[[128 127 132 124]
 [126 128 121 130]
 [114 117 145 131]
 [143 150 123 152]
 [107 106 144 117]
 [127 135 107 126]
 [129 139 132 132]
 [118 123 134 124]]
Counting starts at 1.
The entry in row 1 and column 3 is 132
The entry in row 1 and column 1 -> 128
Read off the entry at row 3, column 2.
Answer: 117
Read off the entry directly below 150.
Answer: 106
Read off the entry directly below the smallest entry.
Answer: 135
The entry at row 1, column 2: 127
The bottom-right entry -> 124
The entry directly below 131: 152
Read off the entry just left of the smallest entry.
Answer: 107
The entry in the bottom-left corner is 118
Read off the entry in the top-right corner.
Answer: 124
The entry directly above 118 is 129
The entry in row 2 and column 2: 128

Read these off the table that follows.
1) Report the maximum.
2) Report the bottom-right entry.
3) Report the top-left entry.
4) Report the entry just right of 117.
5) Report the largest entry in the last column.
6) Report the third largest entry.
7) Report the entry just left of the largest entry.
8) Report the fourth entry, reading row by row.
[[115 122 128 146 118 119]
 [119 115 113 121 142 127]
 [113 112 115 124 134 125]
 [132 134 119 121 148 119]
 [136 130 129 151 126 138]
 [134 134 126 117 112 144]
 [135 140 128 121 145 114]
 [137 136 121 125 115 147]
 [128 127 131 154 124 129]
 [134 140 128 121 145 114]]
1) 154
2) 114
3) 115
4) 112
5) 147
6) 148
7) 131
8) 146
